Here is a tiny trained network, its code and every weight. The questions are about switching its units off for an input and a class, where a switched-off unit gives its printed mean instead of its output.

import numpy as np


def w(rows, s, z=0):
    codes = np.array(rows[::2]) - 128.0
    scale = np.full(codes.shape[1], s)
    scale[-1] = z or s
    return codes * scale


def norm(h):
    return h / np.sqrt((h * h).mean(-1, keepdims=True) + 1e-5)


def f(y):
    return np.maximum(y, 0)


def log_softmax(a):
    a = a - a.max(-1, keepdims=True)
    return a - np.log(np.exp(a).sum(-1, keepdims=True))


def net(x, mask):
    res = np.array(x, float).reshape(1, 8) / 4 @ E
    u = 0
    for l in range(2):
        y = f(norm(res) @ A[l][:, :-1].T + A[l][:, -1])
        res = res + np.where(mask[u : u + 5], y, B[l][:, -1]) @ B[l][:, :-1]
        u += 5
    return log_softmax(norm(res)[-1] @ U[:, :-1].T + U[:, -1])


A, B = {}, {}
E = w([
[120,103,49,199,118],'x0',
[98,75,109,107,187],'x1',
[199,71,108,172,195],'x2',
[50,131,85,133,191],'x3',
[148,100,64,102,157],'x4',
[67,115,86,186,68],'x5',
[127,52,109,76,89],'x6',
[111,1,252,141,76],'x7',
],0.0042)
A[0] = w([
[242,178,111,120,190,85],'0.n0',
[177,124,129,200,156,2],'0.n1',
[53,109,182,190,164,56],'0.n2',
[79,103,126,152,2,109],'0.n3',
[229,156,129,149,157,75],'0.n4',
],0.007,0.0021)
B[0] = w([
[114,51,45,171,35,252],'0.n0',
[171,71,92,131,79,161],'0.n1',
[176,161,129,221,137,184],'0.n2',
[254,113,76,241,35,235],'0.n3',
[203,29,166,128,101,207],'0.n4',
],0.0063,0.0034)
A[1] = w([
[101,130,197,198,253,124],'1.n0',
[194,148,172,118,116,1],'1.n1',
[169,156,118,43,110,4],'1.n2',
[114,179,145,120,19,124],'1.n3',
[129,89,201,96,113,131],'1.n4',
],0.0058,0.0022)
B[1] = w([
[117,173,95,253,111,188],'1.n0',
[131,130,71,202,127,163],'1.n1',
[122,176,120,114,8,155],'1.n2',
[152,129,153,231,97,254],'1.n3',
[120,114,119,41,204,198],'1.n4',
],0.0063,0.0028)
U = w([
[63,238,208,217,131,35],'0',
[62,233,141,9,87,23],'1',
[188,34,234,34,174,33],'2',
[233,46,52,220,15,254],'3',
[25,139,2,111,254,131],'4',
],0.0078,0.0059)

Each question gives the input, the list of numbers given to net, and the class t.
The units are the neurons (one row each of A and B). Each row of codes is followed by its name. A weight is (code - 128) times the scale printed after its matrix; where a second scale follows, it is the last column's (A, B and U).
mask holds one flag per neuron, layer by layer. A switched-off neuron (its flag False) gives its mean, the last column of its row in B, instead of its output. The means were averaged over made-up inputs and are rounded, as every weight is.
A unit's drop is (log p(t) with every unit on - log p(t) with that unit switched off) / (log p(t) with every unit on - log p(t) with every unit switched off).
The circuit of an input: a set's keep is (log p(t) with only the set's units on - log p(t) with every unit switched off) / (log p(t) with every unit on - log p(t) with every unit switched off). Starting from all 10 units, units are removed one at a time, each time the one whose removal leaves the highest keep (on an exact tie, the one counted first), for as long as the keep stays at least 0.8.
circuit, biggest first: the units of the circuit, biggest drop first
k most important neurons: the k neurons with the biggest drops, biggest first
k most important neurons of layer l: the k neurons of layer l with the biggest drops, biggest first
drop of u: that unit's drop, to one decimal
input [-5,8,8,-7,0,7,7,7], class 2: circuit, biggest first	0.n0; 1.n4; 1.n3
input [-1,4,0,1,4,-2,-5,4], class 4: 3 most important neurons	0.n3; 0.n0; 1.n3
input [-3,-6,4,5,5,-8,5,4], class 2: circuit, biggest first	0.n3; 1.n4
input [-4,5,4,-3,8,5,5,7], class 2: circuit, biggest first	0.n0; 1.n4; 1.n3; 1.n0
input [-8,1,4,7,-2,-7,-5,3], class 0: 3 most important neurons	1.n0; 0.n3; 0.n2
input [2,6,3,4,0,-8,2,4], class 4: 3 most important neurons of layer 0	0.n3; 0.n4; 0.n0
input [3,6,-2,-2,4,6,2,-7], class 4: circuit, biggest first	0.n3; 0.n0; 1.n3
input [-1,-6,0,-4,6,-7,1,4], class 2: circuit, biggest first	0.n3; 1.n4
input [0,5,-6,-2,6,-3,-7,5], class 4: most important neuron of layer 1	1.n4
input [3,7,-6,-5,2,-2,4,-3], class 1: 2 most important neurons of layer 0	0.n0; 0.n3
input [-6,-2,2,-6,7,-5,5,6], class 2: 2 most important neurons	0.n3; 1.n4
input [7,3,-8,-1,2,-2,1,-7], class 4: drop of 0.n3	0.4
input [-4,-3,0,5,6,5,-3,1], class 4: drop of 0.n0	0.3
input [7,3,8,7,1,5,6,-2], class 4: drop of 0.n3	0.4
